Here is a tiny trained network, its code and every weight. The questions are about switching its units off for an input and a target symbol, where a switched-off unit gives its printed mean instead of its output.

import numpy as np


def w(rows, s, z=0):
    codes = np.array(rows[::2]) - 128.0
    scale = np.full(codes.shape[1], s)
    scale[-1] = z or s
    return codes * scale


def f(y):
    return y / 2 * (1 + np.tanh(0.7978845608 * (y + 0.044715 * y**3)))


def softmax(a):
    e = np.exp(a - a.max(-1, keepdims=True))
    return e / e.sum(-1, keepdims=True)


def log_softmax(a):
    a = a - a.max(-1, keepdims=True)
    return a - np.log(np.exp(a).sum(-1, keepdims=True))


def net(x, mask):
    ids = ['ΘΛβγδζηπφψ'.index(c) for c in x.split()]
    T = len(ids)
    res = E[ids] + P[:T]
    u = 0
    for l in range(3):
        q, k, v = (res @ M[l].T for M in (Q, K, V))
        z = softmax(np.where(np.tri(T) > 0, q @ k.T / 2**0.5, -1e9)) @ v
        res = res + np.where(mask[u], z, O[l][:, -1]) @ O[l][:, :-1]
        u += 1
        y = f(res @ A[l][:, :-1].T + A[l][:, -1])
        res = res + np.where(mask[u : u + 4], y, B[l][:, -1]) @ B[l][:, :-1]
        u += 4
    return log_softmax(res[-1] @ U[:, :-1].T + U[:, -1])


Q, K, V, O, A, B = {}, {}, {}, {}, {}, {}
E = w([
[155,160,123,147,144,167,117,136],'Θ',
[132,147,96,89,154,133,71,92],'Λ',
[140,134,106,104,131,133,86,103],'β',
[136,133,117,93,107,145,90,123],'γ',
[133,97,231,116,102,130,78,61],'δ',
[198,152,151,185,179,173,124,141],'ζ',
[83,19,136,94,226,223,86,184],'η',
[170,120,148,142,92,132,150,108],'π',
[158,141,147,62,87,197,157,75],'φ',
[154,163,87,33,159,188,111,3],'ψ',
],0.014)
P = w([
[161,116,34,12,48,63,165,107],'0',
[123,138,56,95,99,103,113,150],'1',
[159,134,82,100,113,129,118,160],'2',
[157,131,120,124,105,125,118,143],'3',
[146,132,123,129,111,130,110,134],'4',
[158,125,128,127,108,162,127,152],'5',
[161,117,140,131,110,147,112,135],'6',
[144,115,136,148,112,150,118,128],'7',
[147,121,146,146,104,167,136,148],'8',
[133,126,142,149,109,168,138,139],'9',
[146,120,140,160,125,154,137,112],'10',
[154,125,145,153,131,152,147,118],'11',
[145,123,139,148,138,156,143,124],'12',
[161,131,161,168,133,133,140,136],'13',
],0.011)
Q[0] = w([
[135,168,99,47,166,148,199,116],'0.h0',
[159,98,78,159,144,203,93,2],'0.h0',
],0.005)
K[0] = w([
[102,253,175,153,152,1,150,231],'0.h0',
[82,12,126,190,51,178,132,218],'0.h0',
],0.005)
V[0] = w([
[150,254,31,144,112,64,159,168],'0.h0',
[111,186,75,43,39,80,180,69],'0.h0',
],0.0069)
O[0] = w([
[2,69,224,73,8,58,82,37,19],'0.h0',
[235,46,25,102,65,212,100,84,254],'0.h0',
],0.0071,0.00088)
A[0] = w([
[145,211,208,147,203,157,78,115,98],'0.n0',
[158,247,1,150,156,138,106,163,224],'0.n1',
[50,2,199,124,100,79,70,136,4],'0.n2',
[87,85,38,40,106,72,170,223,48],'0.n3',
],0.0069,0.0045)
B[0] = w([
[86,140,169,114,148,153,232,121,223],'0.n0',
[132,69,204,100,63,142,115,123,253],'0.n1',
[157,116,3,57,106,107,137,99,115],'0.n2',
[75,147,148,95,135,146,107,127,121],'0.n3',
],0.012,0.005)
Q[1] = w([
[5,137,1,169,59,43,175,139],'1.h0',
[100,75,84,122,144,49,77,104],'1.h0',
],0.0089)
K[1] = w([
[188,191,208,83,2,100,35,66],'1.h0',
[124,201,171,191,95,93,92,83],'1.h0',
],0.0079)
V[1] = w([
[172,196,253,225,29,99,121,91],'1.h0',
[79,121,207,157,159,65,138,200],'1.h0',
],0.0065)
O[1] = w([
[112,234,147,127,86,139,2,94,232],'1.h0',
[178,117,175,158,66,92,238,98,2],'1.h0',
],0.0086,0.0025)
A[1] = w([
[172,51,143,3,138,69,50,141,73],'1.n0',
[183,195,95,37,161,54,204,80,202],'1.n1',
[140,223,6,236,189,108,93,186,2],'1.n2',
[238,145,121,130,17,151,62,120,182],'1.n3',
],0.0058,0.0063)
B[1] = w([
[185,164,69,109,71,152,115,181,170],'1.n0',
[71,107,132,193,19,189,166,167,145],'1.n1',
[148,58,86,214,202,28,105,178,120],'1.n2',
[2,142,152,94,94,58,69,59,254],'1.n3',
],0.0087,0.0097)
Q[2] = w([
[45,56,253,116,202,144,98,195],'2.h0',
[231,65,21,101,184,136,216,180],'2.h0',
],0.0048)
K[2] = w([
[2,170,136,180,204,173,115,197],'2.h0',
[91,135,72,141,86,218,210,20],'2.h0',
],0.0047)
V[2] = w([
[109,110,80,191,67,252,220,116],'2.h0',
[156,120,124,155,254,107,114,243],'2.h0',
],0.0081)
O[2] = w([
[134,169,164,162,132,156,37,17,80],'2.h0',
[153,143,255,98,70,29,83,156,2],'2.h0',
],0.0053,0.018)
A[2] = w([
[109,66,140,98,2,71,218,233,2],'2.n0',
[176,68,179,197,156,108,140,214,184],'2.n1',
[58,80,103,171,194,179,171,155,211],'2.n2',
[136,212,64,131,211,169,93,90,188],'2.n3',
],0.0067,0.0047)
B[2] = w([
[126,57,101,96,167,121,154,197,128],'2.n0',
[70,168,143,156,120,2,92,77,167],'2.n1',
[215,139,146,104,149,78,103,81,254],'2.n2',
[99,180,199,134,73,150,145,238,243],'2.n3',
],0.0086,0.0089)
U = w([
[159,223,211,150,160,196,143,225,184],'Θ',
[119,135,118,134,113,131,138,123,3],'Λ',
[83,154,197,116,136,134,59,113,245],'β',
[129,123,128,90,114,79,183,171,147],'γ',
[157,135,94,178,70,87,122,125,139],'δ',
[122,128,126,139,107,136,133,138,21],'ζ',
[136,99,93,146,169,189,116,55,45],'η',
[173,121,92,162,103,137,115,87,98],'π',
[40,87,90,164,1,114,105,75,242],'φ',
[131,148,118,129,105,124,135,124,2],'ψ',
],0.0067,0.0044)

Each question gives the input, a string of symbols that net reads in full, and the target symbol t.
The units are the heads (2 rows each of Q, K, V and O) and the neurons (one row each of A and B). Each row of codes is followed by its name. A weight is (code - 128) times the scale printed after its matrix; where a second scale follows, it is the last column's (O, A, B and U).
mask holds one flag per unit, layer by layer, with each layer's heads first. A switched-off unit (its flag False) gives its mean, the last column of its rows in O or B, instead of its output. The means were averaged over made-up inputs and are rounded, as every weight is.
A unit's drop is (log p(t) with every unit on - log p(t) with that unit switched off) / (log p(t) with every unit on - log p(t) with every unit switched off).
The circuit of an input: a set's keep is (log p(t) with only the set's units on - log p(t) with every unit switched off) / (log p(t) with every unit on - log p(t) with every unit switched off). Starting from the 12 units with the biggest drops (on a tie, the unit counted first), units are removed one at a time, each time the one whose removal leaves the highest keep (on an exact tie, the one counted first), for as long as the keep stays at least 0.8.
units of the circuit, in order: the units of the circuit, biggest drop first
top k neurons: the k neurons with the biggest drops, biggest first
top k neurons in layer l: the k neurons of layer l with the biggest drops, biggest first
input β δ δ ζ δ β φ π ζ ψ β δ, target Θ: units of the circuit, in order : 0.h0, 0.n1, 1.n3
input ζ η γ, target γ: top 2 neurons : 2.n0, 0.n1
input Θ η γ, target γ: units of the circuit, in order : 1.h0
input ζ φ ζ δ π δ η Λ, target γ: top 3 neurons : 0.n1, 2.n0, 0.n0
input φ ζ Θ ζ ζ δ ζ ζ η Θ, target γ: top 2 neurons : 2.n0, 0.n1
input η Λ ζ ψ δ γ γ ζ ψ Θ δ, target η: top 2 neurons : 1.n1, 2.n3
input Λ η ψ ψ ζ, target η: units of the circuit, in order : 1.h0, 2.h0, 1.n1
input π δ φ Θ β δ β δ φ η φ π ψ, target η: top 4 neurons : 1.n3, 0.n1, 2.n3, 1.n1
input δ β ζ η ζ ζ ψ, target η: units of the circuit, in order : 1.h0, 2.n3, 0.n1
input δ ψ Θ, target φ: units of the circuit, in order : 1.n3, 0.h0
input ζ δ ψ δ δ Θ Λ ζ ζ Θ δ, target Θ: units of the circuit, in order : 0.h0, 1.n3, 0.n0
input Λ δ Θ η ζ, target γ: top 3 neurons : 0.n1, 2.n0, 2.n1
input π ψ ζ Θ ζ ζ Λ ζ π η Θ ψ δ, target η: top 3 neurons : 1.n3, 1.n1, 2.n3
input π δ η γ Θ, target γ: top 2 neurons : 0.n1, 2.n0
input ψ ζ Θ δ η ζ δ ζ π ζ γ ζ δ ζ, target β: units of the circuit, in order : 2.h0, 0.h0, 2.n3, 0.n1
input ζ Θ δ η ψ ζ, target η: top 3 neurons : 1.n1, 1.n3, 2.n3
input ζ ζ ζ η β, target γ: units of the circuit, in order : 1.h0, 2.n0, 0.n1
input π δ Λ Λ Θ δ ζ φ δ η β, target γ: top neuron : 0.n1
input φ Θ ζ, target φ: top 2 neurons : 1.n3, 0.n0
input ζ η δ, target γ: units of the circuit, in order : 1.h0
input ζ δ ψ, target φ: top 2 neurons : 0.n1, 1.n3
input ψ ψ ζ ζ ζ Θ δ ψ, target Θ: units of the circuit, in order : 0.h0, 1.n3, 2.n3
input ψ π ψ Θ ψ, target Θ: top 2 neurons in layer 1 : 1.n0, 1.n3
